Below are the code and all the weights of a small trained network. Each question names an input and a class and asks about switching units off, where a switched-off unit gives its printed mean instead of its output.

import numpy as np


def w(rows, s, z=0):
    codes = np.array(rows[::2]) - 128.0
    scale = np.full(codes.shape[1], s)
    scale[-1] = z or s
    return codes * scale


def f(y):
    return y / 2 * (1 + np.tanh(0.7978845608 * (y + 0.044715 * y**3)))


def log_softmax(a):
    a = a - a.max(-1, keepdims=True)
    return a - np.log(np.exp(a).sum(-1, keepdims=True))


def net(x, mask):
    res = np.array(x, float).reshape(1, 2) / 4 @ E
    y = f(res @ A[0][:, :-1].T + A[0][:, -1])
    res = res + np.where(mask, y, B[0][:, -1]) @ B[0][:, :-1]
    return log_softmax(res[-1] @ U[:, :-1].T + U[:, -1])


A, B = {}, {}
E = w([
[20,170,138,254],'x0',
[213,9,9,212],'x1',
],0.0089)
A[0] = w([
[205,102,62,127,255],'N0',
[176,106,132,7,99],'N1',
[74,122,201,92,68],'N2',
[39,100,130,195,75],'N3',
[55,225,249,2,120],'N4',
[68,167,167,91,77],'N5',
[27,198,42,211,158],'N6',
[169,115,39,213,176],'N7',
[152,58,97,184,75],'N8',
[117,132,184,126,244],'N9',
[18,169,171,195,114],'N10',
[11,98,117,181,88],'N11',
],0.0096,0.008)
B[0] = w([
[49,88,125,159,225],'N0',
[190,38,154,118,180],'N1',
[205,126,188,186,153],'N2',
[207,90,208,75,158],'N3',
[101,102,152,199,248],'N4',
[183,186,222,229,161],'N5',
[121,79,117,49,198],'N6',
[66,115,117,229,210],'N7',
[201,194,205,236,168],'N8',
[10,131,2,135,185],'N9',
[122,65,133,148,190],'N10',
[204,51,170,76,164],'N11',
],0.0095,0.015)
U = w([
[129,150,179,238,137],'0',
[163,19,181,91,198],'1',
[6,148,69,127,254],'2',
[139,164,148,80,37],'3',
[178,211,102,164,63],'4',
[177,126,170,112,35],'5',
],0.013,0.0057)

Each question gives the input, the list of numbers given to net, and the class t.
The units are the neurons (one row each of A and B). Each row of codes is followed by its name. A weight is (code - 128) times the scale printed after its matrix; where a second scale follows, it is the last column's (A, B and U).
mask holds one flag per neuron, in row order. A switched-off neuron (its flag False) gives its mean, the last column of its row in B, instead of its output. The means were averaged over made-up inputs and are rounded, as every weight is.
A unit's drop is (log p(t) with every unit on - log p(t) with that unit switched off) / (log p(t) with every unit on - log p(t) with every unit switched off).
The circuit of an input: a set's keep is (log p(t) with only the set's units on - log p(t) with every unit switched off) / (log p(t) with every unit on - log p(t) with every unit switched off). Starting from all 12 units, units are removed one at a time, each time the one whose removal leaves the highest keep (on an exact tie, the one counted first), for as long as the keep stays at least 0.8.
units of the circuit, in order: the units of the circuit, biggest drop first
most important unit: the unit with the biggest drop
k most important neurons: the k neurons with the biggest drops, biggest first
drop of u: that unit's drop, to one decimal
input [-6,-6], class 0: most important unit : N4
input [-1,6], class 0: 2 most important neurons : [N8; N9]
input [7,-5], class 1: units of the circuit, in order : [N6; N11]
input [1,-3], class 2: units of the circuit, in order : [N8; N9]
input [4,-3], class 1: units of the circuit, in order : [N7; N6]
input [-7,-7], class 0: 2 most important neurons : [N4; N5]
input [-8,8], class 0: 3 most important neurons : [N8; N7; N6]
input [-6,-8], class 0: 2 most important neurons : [N4; N5]
input [8,-7], class 1: 4 most important neurons : [N6; N11; N3; N10]
input [-6,7], class 0: 2 most important neurons : [N8; N7]
input [8,5], class 1: 2 most important neurons : [N6; N11]
input [-5,-6], class 0: 3 most important neurons : [N4; N6; N5]
input [3,3], class 2: 2 most important neurons : [N5; N1]
input [3,-3], class 2: units of the circuit, in order : [N8]
input [-2,7], class 0: drop of N8 : 0.2
input [-1,-2], class 2: drop of N8 : 0.1
input [-3,7], class 0: drop of N1 : 0.0
